In the rows, 128 means zero.
Each row has a class, written after it.
| 124 | 122 | 179 | 123 |  81 | 122 | 172 | 136 | 113 | 137 |  96 | 120 | 122 | 131 | 129 |  67 | 140 | 134 | 119 | 134 | 115 | 109 |  94 | 125 | 133 | 127 | 114 | 110 | 145 | 142 | 138 | 169 | 125 | 143 | 121 | 124 | 160 | 131 | 132 | 132 | 139 |  91 | 121 | 135 | 126 | 133 | 166 | 152 | 119 | 144 | 117 | 143 | 135 |  75 |  75 | 134 | 131 | 133 | 164 | 136 | 121 | 123 |
Q_897
| 105 | 126 | 170 | 105 |  93 | 145 | 149 | 112 | 122 | 124 |  91 |  51 | 112 | 130 | 122 | 109 | 103 |  96 | 130 | 131 | 124 |  99 | 119 | 125 | 151 | 125 | 126 | 130 | 142 | 143 | 125 | 145 | 141 | 130 | 128 | 127 |  37 | 138 | 130 | 114 | 119 |  80 | 132 | 121 | 121 | 162 | 183 | 148 | 123 | 136 | 111 | 152 | 135 | 103 |  57 | 137 | 140 | 113 | 154 | 132 | 131 | 146 |
Q_299
| 131 | 106 | 105 | 129 | 132 | 132 | 166 | 135 | 126 | 139 | 197 | 149 | 106 | 137 | 127 | 118 | 178 | 137 |  93 | 148 |  71 | 155 | 130 | 135 | 126 | 124 | 109 | 133 |  89 | 126 | 131 | 128 | 117 | 136 | 129 | 122 | 152 | 109 | 131 | 126 | 111 | 113 | 124 | 118 | 148 | 117 |  85 | 123 | 130 | 143 | 148 | 145 | 127 |  68 |  63 |  85 | 126 | 128 | 134 | 130 | 134 | 122 |
Q_897
| 112 | 113 | 156 | 127 |  76 | 128 | 164 | 121 | 129 | 122 |  87 |  47 | 157 | 129 | 126 | 104 |  90 | 107 | 119 | 112 | 126 |  97 | 103 | 130 | 137 | 125 | 110 | 124 | 131 | 129 | 131 | 131 | 139 | 159 | 138 | 133 |  58 | 138 | 106 | 108 | 145 |  71 | 135 | 137 | 133 | 163 | 194 | 141 | 125 | 124 | 113 | 119 | 127 |  99 |  65 | 117 | 119 | 133 | 173 | 125 | 134 | 174 |
Q_299
| 115 | 112 | 149 | 120 | 107 | 133 | 180 | 132 | 134 | 136 | 144 | 116 |  94 | 142 | 143 | 123 | 139 | 121 | 110 | 145 |  91 | 128 | 120 | 125 | 149 | 131 | 102 | 129 | 130 | 136 | 130 | 151 | 125 | 139 | 135 | 112 | 103 | 166 | 113 | 138 | 138 | 123 | 143 | 104 | 132 | 145 | 122 | 110 | 130 | 154 | 122 | 151 | 134 |  62 |  51 |  79 | 125 | 121 | 134 | 127 | 125 | 160 |
Q_897
| 127 | 111 | 117 | 130 | 121 | 140 | 157 | 114 | 136 | 142 | 138 |  58 | 118 | 111 | 129 | 142 | 116 | 116 | 113 | 122 | 113 | 127 |  91 | 129 | 122 | 127 | 126 | 135 | 134 | 117 | 135 | 124 | 126 | 137 | 137 | 129 |  68 | 135 | 120 | 124 | 126 |  89 | 132 | 126 | 129 | 167 | 152 | 108 | 128 | 131 | 126 | 130 | 135 |  91 | 167 | 107 | 128 | 121 | 151 | 149 | 138 | 142 |
Q_897
| 113 | 130 | 163 | 114 | 104 | 139 | 169 | 117 | 120 | 129 |  99 |  68 | 164 | 120 | 130 | 100 |  82 | 111 | 129 | 120 | 130 | 100 |  80 | 123 | 134 | 131 | 138 | 118 | 139 | 143 | 134 | 127 | 136 | 153 | 133 | 137 |  33 | 140 | 128 | 103 | 129 |  79 | 127 | 128 | 134 | 145 | 176 | 142 | 130 | 155 | 108 | 126 | 135 |  91 | 165 | 133 | 130 | 117 | 133 | 132 | 138 | 151 |
Q_299
| 107 | 117 | 137 | 115 |  89 | 135 | 156 | 129 | 118 | 143 | 115 | 116 | 133 | 137 | 127 | 103 | 143 | 107 | 111 | 137 |  97 | 125 |  92 | 124 | 116 | 128 | 108 | 114 | 157 | 145 | 143 | 128 | 125 | 132 | 139 | 115 | 112 | 120 | 132 | 121 | 123 | 116 | 127 | 119 | 140 | 162 | 170 | 129 | 142 | 142 | 119 | 156 | 135 |  72 | 100 |  90 | 127 | 116 | 164 | 135 | 137 | 140 |
Q_897
| 112 | 113 | 182 | 109 |  81 | 127 | 152 | 130 | 131 | 125 |  68 |  65 | 168 | 123 | 125 | 100 |  76 | 114 | 140 | 115 | 136 |  96 | 116 | 137 | 139 | 131 | 105 | 125 | 131 | 113 | 135 | 142 | 142 | 140 | 120 | 139 |  57 | 140 | 121 | 108 | 140 |  64 | 131 | 131 | 111 | 172 | 207 | 154 | 135 | 135 | 102 | 123 | 125 | 100 |  74 | 129 | 124 | 120 | 196 | 153 | 129 | 151 |
Q_299
| 126 | 120 | 163 | 119 | 104 | 124 | 137 | 120 | 128 | 115 | 116 |  67 | 138 | 129 | 138 | 104 |  99 | 113 | 127 | 139 | 137 | 138 | 113 | 118 | 163 | 125 | 120 | 128 | 133 |  97 | 133 | 138 | 152 | 142 | 132 | 122 |  58 | 146 | 116 | 112 | 131 |  78 | 131 | 132 | 118 | 139 | 206 | 151 | 137 | 140 | 124 | 116 | 128 | 106 |  62 | 116 | 141 | 114 | 149 | 130 | 131 | 151 |
Q_299
